Below are the code and all the weights of a small trained network. Each question names an input and a target symbol and asks about switching units off, where a switched-off unit gives its printed mean instead of its output.

import numpy as np


def w(rows, s, z=0):
    codes = np.array(rows[::2]) - 128.0
    scale = np.full(codes.shape[1], s)
    scale[-1] = z or s
    return codes * scale


def norm(h):
    return h / np.sqrt((h * h).mean(-1, keepdims=True) + 1e-5)


def f(y):
    return np.maximum(y, 0)


def softmax(a):
    e = np.exp(a - a.max(-1, keepdims=True))
    return e / e.sum(-1, keepdims=True)


def log_softmax(a):
    a = a - a.max(-1, keepdims=True)
    return a - np.log(np.exp(a).sum(-1, keepdims=True))


def net(x, mask):
    ids = ['ΘΞαβπτφ'.index(c) for c in x.split()]
    T = len(ids)
    res = E[ids] + P[:T]
    r = norm(res)
    for j in range(2):
        rows = slice(3 * j, 3 * j + 3)
        q, k, v = (r @ M[0][rows].T for M in (Q, K, V))
        z = softmax(np.where(np.tri(T) > 0, q @ k.T / 3**0.5, -1e9)) @ v
        o = O[0][rows]
        res = res + np.where(mask[j], z, o[:, -1]) @ o[:, :-1]
    y = f(norm(res) @ A[0][:, :-1].T + A[0][:, -1])
    res = res + np.where(mask[2:14], y, B[0][:, -1]) @ B[0][:, :-1]
    return log_softmax(norm(res)[-1] @ U[:, :-1].T + U[:, -1])


Q, K, V, O, A, B = {}, {}, {}, {}, {}, {}
E = w([
[150,142,181,123,134],'Θ',
[144,182,183,190,165],'Ξ',
[80,156,168,115,140],'α',
[135,190,129,147,131],'β',
[162,68,9,149,167],'π',
[128,145,177,70,111],'τ',
[76,218,243,109,153],'φ',
],0.015)
P = w([
[132,1,5,184,37],'0',
[131,129,154,58,164],'1',
[127,148,148,49,164],'2',
[114,171,152,46,164],'3',
[110,159,134,52,168],'4',
[105,187,141,67,171],'5',
[83,177,138,84,183],'6',
],0.0043)
Q[0] = w([
[55,47,249,26,66],'H1',
[74,154,188,121,27],'H1',
[87,160,136,33,218],'H1',
[175,110,202,151,163],'H2',
[108,193,115,90,183],'H2',
[91,161,79,123,144],'H2',
],0.016)
K[0] = w([
[151,39,73,58,253],'H1',
[183,193,100,120,207],'H1',
[112,45,52,203,83],'H1',
[121,176,164,163,26],'H2',
[106,55,87,146,109],'H2',
[148,115,81,135,146],'H2',
],0.015)
V[0] = w([
[202,219,94,50,102],'H1',
[66,57,82,128,170],'H1',
[176,119,57,201,52],'H1',
[47,166,81,219,125],'H2',
[123,12,55,116,104],'H2',
[146,148,54,25,87],'H2',
],0.012)
O[0] = w([
[89,65,217,127,151,7],'H1',
[94,213,105,93,138,112],'H1',
[182,108,147,29,163,148],'H1',
[31,204,90,119,117,250],'H2',
[124,106,186,144,10,175],'H2',
[88,69,206,148,160,72],'H2',
],0.011,0.002)
A[0] = w([
[149,105,160,63,148,28],'N1',
[125,2,13,172,80,75],'N2',
[130,61,150,107,108,99],'N3',
[139,212,56,73,99,73],'N4',
[191,51,99,158,141,139],'N5',
[126,101,45,131,200,52],'N6',
[131,22,18,76,81,88],'N7',
[109,131,151,31,103,11],'N8',
[60,72,119,29,104,2],'N9',
[103,77,156,137,11,121],'N10',
[85,144,125,186,239,78],'N11',
[105,115,69,29,176,129],'N12',
],0.012,0.0035)
B[0] = w([
[61,139,94,140,113,182],'N1',
[136,202,25,3,148,164],'N2',
[143,68,148,112,118,181],'N3',
[111,92,235,97,166,254],'N4',
[145,231,68,126,115,178],'N5',
[98,116,154,126,240,186],'N6',
[206,230,170,80,82,168],'N7',
[116,164,42,167,149,199],'N8',
[122,76,18,155,81,174],'N9',
[176,117,187,212,145,221],'N10',
[172,216,68,206,131,224],'N11',
[152,12,102,146,106,215],'N12',
],0.018,0.0066)
U = w([
[246,172,82,59,60,154],'Θ',
[176,73,140,24,254,29],'Ξ',
[29,198,195,63,101,128],'α',
[78,25,3,99,96,253],'β',
[89,114,92,231,9,39],'π',
[179,41,234,203,118,105],'τ',
[148,178,65,244,210,163],'φ',
],0.0083,0.0013)

Each question gives the input, a string of symbols that net reads in full, and the target symbol t.
The units are the heads (3 rows each of Q, K, V and O) and the neurons (one row each of A and B). Each row of codes is followed by its name. A weight is (code - 128) times the scale printed after its matrix; where a second scale follows, it is the last column's (O, A, B and U).
mask holds one flag per unit, heads first, then neurons. A switched-off unit (its flag False) gives its mean, the last column of its rows in O or B, instead of its output. The means were averaged over made-up inputs and are rounded, as every weight is.
A unit's drop is (log p(t) with every unit on - log p(t) with that unit switched off) / (log p(t) with every unit on - log p(t) with every unit switched off).
The circuit of an input: a set's keep is (log p(t) with only the set's units on - log p(t) with every unit switched off) / (log p(t) with every unit on - log p(t) with every unit switched off). Starting from the 12 units with the biggest drops (on a tie, the unit counted first), units are removed one at a time, each time the one whose removal leaves the highest keep (on an exact tie, the one counted first), for as long as the keep stays at least 0.8.
circuit, biggest first: the units of the circuit, biggest drop first
k most important neurons: the k neurons with the biggest drops, biggest first
which heads matter: for each layer, one digit per head in row order, 1 if its drop is at least 0.15 and else 0, layers parted by /
drop when u is switched off: that unit's drop, to one decimal
input β α π, target Θ: circuit, biggest first -> (N7)
input π τ α, target π: which heads matter -> 11
input Θ φ α β, target Θ: which heads matter -> 11
input Θ φ Ξ, target Θ: which heads matter -> 01
input β Θ Ξ, target β: which heads matter -> 10
input Ξ τ τ, target Ξ: circuit, biggest first -> (H2; N4)
input α α φ Θ Θ, target α: circuit, biggest first -> (N4; H2)
input τ π β, target τ: which heads matter -> 00
input Θ τ τ φ φ φ, target Θ: circuit, biggest first -> (H2; H1; N4)
input φ β π Θ Θ τ Θ, target Ξ: circuit, biggest first -> (H1; N12)
input Ξ α τ, target Ξ: which heads matter -> 01
input α β β, target α: circuit, biggest first -> (N4; H2)
input τ Θ τ, target τ: which heads matter -> 00
input Ξ Θ Θ φ, target Ξ: most important neuron -> (N4)
input τ φ α, target τ: which heads matter -> 01
input Θ Θ φ φ Θ π φ, target α: which heads matter -> 11
input α φ α φ α τ, target α: which heads matter -> 10
input β φ Ξ φ τ, target β: which heads matter -> 10
input α β Ξ π π Θ, target α: which heads matter -> 01
input τ φ φ β β α α, target τ: circuit, biggest first -> (H2)
input Θ Θ τ φ α τ, target Θ: drop when H1 is switched off -> 0.2
input β α τ β φ β, target β: drop when H2 is switched off -> 0.0
input Ξ Ξ τ φ, target Ξ: drop when H2 is switched off -> 0.2
input π Ξ α φ Θ τ Θ, target Ξ: drop when N2 is switched off -> 0.0
